Below is a small trained network, with its code and all its weights. Each question gives an input and a target symbol and asks what happens when units are switched off, that is, made to give their printed mean instead of their output.

import numpy as np


def w(rows, s, z=0):
    codes = np.array(rows[::2]) - 128.0
    scale = np.full(codes.shape[1], s)
    scale[-1] = z or s
    return codes * scale


def norm(h):
    return h / np.sqrt((h * h).mean(-1, keepdims=True) + 1e-5)


def f(y):
    return np.maximum(y, 0)


def softmax(a):
    e = np.exp(a - a.max(-1, keepdims=True))
    return e / e.sum(-1, keepdims=True)


def log_softmax(a):
    a = a - a.max(-1, keepdims=True)
    return a - np.log(np.exp(a).sum(-1, keepdims=True))


def net(x, mask):
    ids = ['ΓΞΣΦΩαβδεηθλμπτψ'.index(c) for c in x.split()]
    T = len(ids)
    res = E[ids] + P[:T]
    u = 0
    for l in range(2):
        r = norm(res)
        for j in range(2):
            rows = slice(3 * j, 3 * j + 3)
            q, k, v = (r @ M[l][rows].T for M in (Q, K, V))
            z = softmax(np.where(np.tri(T) > 0, q @ k.T / 3**0.5, -1e9)) @ v
            o = O[l][rows]
            res = res + np.where(mask[u + j], z, o[:, -1]) @ o[:, :-1]
        u += 2
        y = f(norm(res) @ A[l][:, :-1].T + A[l][:, -1])
        res = res + np.where(mask[u : u + 12], y, B[l][:, -1]) @ B[l][:, :-1]
        u += 12
    return log_softmax(norm(res)[-1] @ U[:, :-1].T + U[:, -1])


Q, K, V, O, A, B = {}, {}, {}, {}, {}, {}
E = w([
[62,185,165,140,143,246],'Γ',
[78,206,137,165,173,101],'Ξ',
[68,194,140,174,165,106],'Σ',
[89,203,155,165,176,112],'Φ',
[93,201,140,172,153,124],'Ω',
[97,224,139,164,168,119],'α',
[97,152,207,161,137,246],'β',
[107,123,212,190,172,96],'δ',
[62,106,167,176,96,251],'ε',
[26,150,93,122,98,225],'η',
[138,203,132,43,183,173],'θ',
[92,171,54,97,144,84],'λ',
[195,128,148,120,183,86],'μ',
[100,102,110,148,169,48],'π',
[152,131,96,113,175,46],'τ',
[123,151,185,58,207,108],'ψ',
],0.014)
P = w([
[137,187,93,197,226,192],'0',
[137,255,155,190,131,136],'1',
[137,146,104,153,208,184],'2',
[117,237,175,158,102,108],'3',
[116,123,111,122,194,165],'4',
[109,210,184,128,85,97],'5',
[111,101,122,97,179,155],'6',
[104,183,193,103,78,93],'7',
[111,84,134,75,156,153],'8',
[103,148,191,75,67,86],'9',
[79,76,151,47,159,146],'10',
],0.016)
Q[0] = w([
[203,19,34,170,185,129],'0.h1',
[148,108,190,193,109,67],'0.h1',
[174,82,141,219,2,101],'0.h1',
[222,94,37,152,53,128],'0.h2',
[208,44,96,163,183,164],'0.h2',
[101,108,52,82,215,154],'0.h2',
],0.029)
K[0] = w([
[176,141,63,221,187,31],'0.h1',
[156,171,106,129,103,206],'0.h1',
[104,179,94,242,89,224],'0.h1',
[133,213,118,255,201,136],'0.h2',
[175,125,32,195,116,67],'0.h2',
[159,45,108,142,120,42],'0.h2',
],0.031)
V[0] = w([
[125,156,10,77,61,155],'0.h1',
[125,162,102,68,172,72],'0.h1',
[218,118,101,128,93,101],'0.h1',
[235,138,206,63,204,90],'0.h2',
[126,32,179,232,129,86],'0.h2',
[128,99,250,175,147,180],'0.h2',
],0.024)
O[0] = w([
[7,136,144,130,118,117,45],'0.h1',
[118,175,121,141,178,167,150],'0.h1',
[82,144,51,109,118,108,4],'0.h1',
[190,187,70,182,174,87,152],'0.h2',
[156,109,86,138,51,209,38],'0.h2',
[150,193,144,149,95,187,225],'0.h2',
],0.019)
A[0] = w([
[102,161,113,115,169,217,200],'0.n1',
[129,27,55,115,251,175,112],'0.n2',
[108,42,90,143,192,233,254],'0.n3',
[124,78,45,143,197,154,160],'0.n4',
[138,102,58,159,126,182,125],'0.n5',
[127,23,129,76,227,215,118],'0.n6',
[168,163,112,185,99,57,140],'0.n7',
[123,91,117,129,226,141,119],'0.n8',
[27,146,122,206,90,134,104],'0.n9',
[51,162,94,158,177,150,117],'0.n10',
[91,136,127,146,31,92,86],'0.n11',
[138,80,143,199,189,144,123],'0.n12',
],0.028,0.0056)
B[0] = w([
[166,55,189,134,128,88,230],'0.n1',
[31,36,90,238,132,201,219],'0.n2',
[185,174,187,124,59,240,190],'0.n3',
[34,136,77,158,80,204,200],'0.n4',
[129,67,75,90,102,186,164],'0.n5',
[40,198,115,2,125,126,206],'0.n6',
[133,126,150,64,80,186,246],'0.n7',
[152,137,161,68,124,55,248],'0.n8',
[5,148,117,143,134,133,146],'0.n9',
[192,51,117,154,92,117,186],'0.n10',
[83,103,89,105,103,23,140],'0.n11',
[155,57,83,116,143,116,254],'0.n12',
],0.04,0.011)
Q[1] = w([
[165,26,177,110,62,203],'1.h1',
[96,182,114,132,65,56],'1.h1',
[118,58,89,2,135,65],'1.h1',
[105,184,149,126,192,64],'1.h2',
[74,57,80,246,140,194],'1.h2',
[110,134,50,193,145,130],'1.h2',
],0.032)
K[1] = w([
[189,160,146,143,207,175],'1.h1',
[4,53,107,99,109,132],'1.h1',
[202,148,85,63,179,56],'1.h1',
[73,209,135,116,205,114],'1.h2',
[90,12,52,83,160,182],'1.h2',
[119,120,73,89,187,150],'1.h2',
],0.033)
V[1] = w([
[102,193,125,107,180,176],'1.h1',
[171,211,63,181,253,130],'1.h1',
[106,63,119,78,170,205],'1.h1',
[117,218,150,204,150,125],'1.h2',
[120,171,141,152,153,144],'1.h2',
[170,207,119,210,40,7],'1.h2',
],0.017)
O[1] = w([
[141,130,137,84,168,147,80],'1.h1',
[153,5,64,33,166,155,9],'1.h1',
[111,173,72,153,167,149,164],'1.h1',
[167,77,206,130,138,126,45],'1.h2',
[157,105,187,121,134,119,99],'1.h2',
[153,29,231,152,53,98,28],'1.h2',
],0.012,0.011)
A[1] = w([
[52,161,198,133,29,60,26],'1.n1',
[106,33,106,222,192,67,61],'1.n2',
[174,124,163,210,218,140,125],'1.n3',
[72,70,148,115,213,45,104],'1.n4',
[130,206,13,96,54,96,17],'1.n5',
[95,58,68,54,159,176,10],'1.n6',
[4,47,132,191,122,105,39],'1.n7',
[148,242,114,128,127,95,86],'1.n8',
[92,186,215,63,138,40,3],'1.n9',
[122,122,2,230,104,133,8],'1.n10',
[164,68,121,207,225,219,49],'1.n11',
[222,99,83,185,144,130,66],'1.n12',
],0.021,0.0052)
B[1] = w([
[109,57,71,26,86,126,239],'1.n1',
[131,57,112,73,49,217,181],'1.n2',
[78,85,126,72,137,152,215],'1.n3',
[123,167,141,116,11,93,210],'1.n4',
[90,253,115,161,105,126,152],'1.n5',
[46,150,121,155,178,72,226],'1.n6',
[173,164,212,238,147,70,223],'1.n7',
[66,126,121,155,77,159,163],'1.n8',
[164,123,121,224,208,114,254],'1.n9',
[213,168,144,83,2,83,202],'1.n10',
[118,44,116,161,186,66,225],'1.n11',
[47,160,80,117,169,98,211],'1.n12',
],0.036,0.0097)
U = w([
[35,154,198,146,91,61,122],'Γ',
[162,158,133,203,165,131,180],'Ξ',
[127,171,129,164,174,117,158],'Σ',
[141,216,140,122,173,144,203],'Φ',
[142,189,44,140,92,103,253],'Ω',
[125,54,98,13,50,93,32],'α',
[242,81,59,138,153,197,94],'β',
[163,163,218,128,37,186,116],'δ',
[61,180,165,11,155,147,50],'ε',
[83,81,49,108,198,110,164],'η',
[210,150,143,128,131,24,191],'θ',
[48,117,97,148,127,235,125],'λ',
[136,20,210,154,190,147,64],'μ',
[151,63,108,249,62,124,92],'π',
[201,159,88,6,169,110,105],'τ',
[115,174,140,189,158,162,157],'ψ',
],0.012,0.0049)

Each question gives the input, a string of symbols that net reads in full, and the target symbol t.
The units are the heads (3 rows each of Q, K, V and O) and the neurons (one row each of A and B). Each row of codes is followed by its name. A weight is (code - 128) times the scale printed after its matrix; where a second scale follows, it is the last column's (O, A, B and U).
mask holds one flag per unit, layer by layer, with each layer's heads first. A switched-off unit (its flag False) gives its mean, the last column of its rows in O or B, instead of its output. The means were averaged over made-up inputs and are rounded, as every weight is.
A unit's drop is (log p(t) with every unit on - log p(t) with that unit switched off) / (log p(t) with every unit on - log p(t) with every unit switched off).
The circuit of an input: a set's keep is (log p(t) with only the set's units on - log p(t) with every unit switched off) / (log p(t) with every unit on - log p(t) with every unit switched off). Starting from the 12 units with the biggest drops (on a tie, the unit counted first), units are removed one at a time, each time the one whose removal leaves the highest keep (on an exact tie, the one counted first), for as long as the keep stays at least 0.8.
units of the circuit, in order: the units of the circuit, biggest drop first
k most important neurons: the k neurons with the biggest drops, biggest first
top k neurons in layer l: the k neurons of layer l with the biggest drops, biggest first
input Ξ ψ Γ δ ψ τ ψ δ ε, target η: most important neuron : [1.n12]
input δ Σ η π Ξ Σ α ψ, target τ: units of the circuit, in order : [0.n7, 0.h2, 0.h1]
input π π β Γ α ε Γ, target δ: units of the circuit, in order : [0.h2, 0.n3]
input Σ β π β τ Γ β, target π: units of the circuit, in order : [0.n2, 0.h2, 1.n10]
input β η μ Ξ δ λ Ξ Σ α, target Γ: units of the circuit, in order : [0.h2, 0.n2, 0.n6, 1.n7]
input β ε β δ α α Ξ π λ, target λ: units of the circuit, in order : [0.h2, 0.n6, 0.n2]
input α Φ Σ Σ, target η: 2 most important neurons : [0.n6, 0.n8]
input θ β δ, target α: units of the circuit, in order : [0.n12, 0.h2, 1.n4, 1.n2]
input Γ Ξ α η Σ β Σ θ Σ η Γ, target ε: 2 most important neurons : [0.n6, 0.n3]
input Γ Γ Ξ λ, target μ: 2 most important neurons : [0.n2, 1.n9]
input η α Σ, target ε: units of the circuit, in order : [0.n6, 0.h2]
input Γ λ α, target Γ: 2 most important neurons : [1.n7, 0.n6]
input θ β β Σ Γ, target μ: 3 most important neurons : [1.n9, 1.n10, 0.n1]
input Σ Φ π Φ, target ε: 4 most important neurons : [0.n8, 0.n2, 0.n6, 0.n4]
input τ δ Γ Σ μ Σ β π μ τ, target δ: units of the circuit, in order : [0.h2]
input τ α π β Φ η α, target ε: units of the circuit, in order : [0.h2, 0.n6]
input Σ Σ β ε Γ α β, target μ: 4 most important neurons : [0.n6, 0.n8, 0.n2, 0.n7]
input Γ ψ π π π δ δ ψ α Σ, target τ: 2 most important neurons : [0.n7, 0.n2]
input ε Γ β α Σ α λ, target Γ: 3 most important neurons : [1.n7, 0.n6, 1.n4]
input β π β η Γ Σ δ θ, target θ: units of the circuit, in order : [0.h2]
input λ Φ π Ξ ε η Γ α π θ β, target λ: 3 most important neurons : [0.n6, 0.n3, 0.n2]
input Φ δ τ, target π: top 3 neurons in layer 0 : [0.n2, 0.n4, 0.n6]
input λ α Σ, target Γ: 4 most important neurons : [0.n6, 1.n7, 0.n2, 1.n4]
input τ Γ θ Σ Σ λ η, target Γ: top 2 neurons in layer 0 : [0.n9, 0.n7]
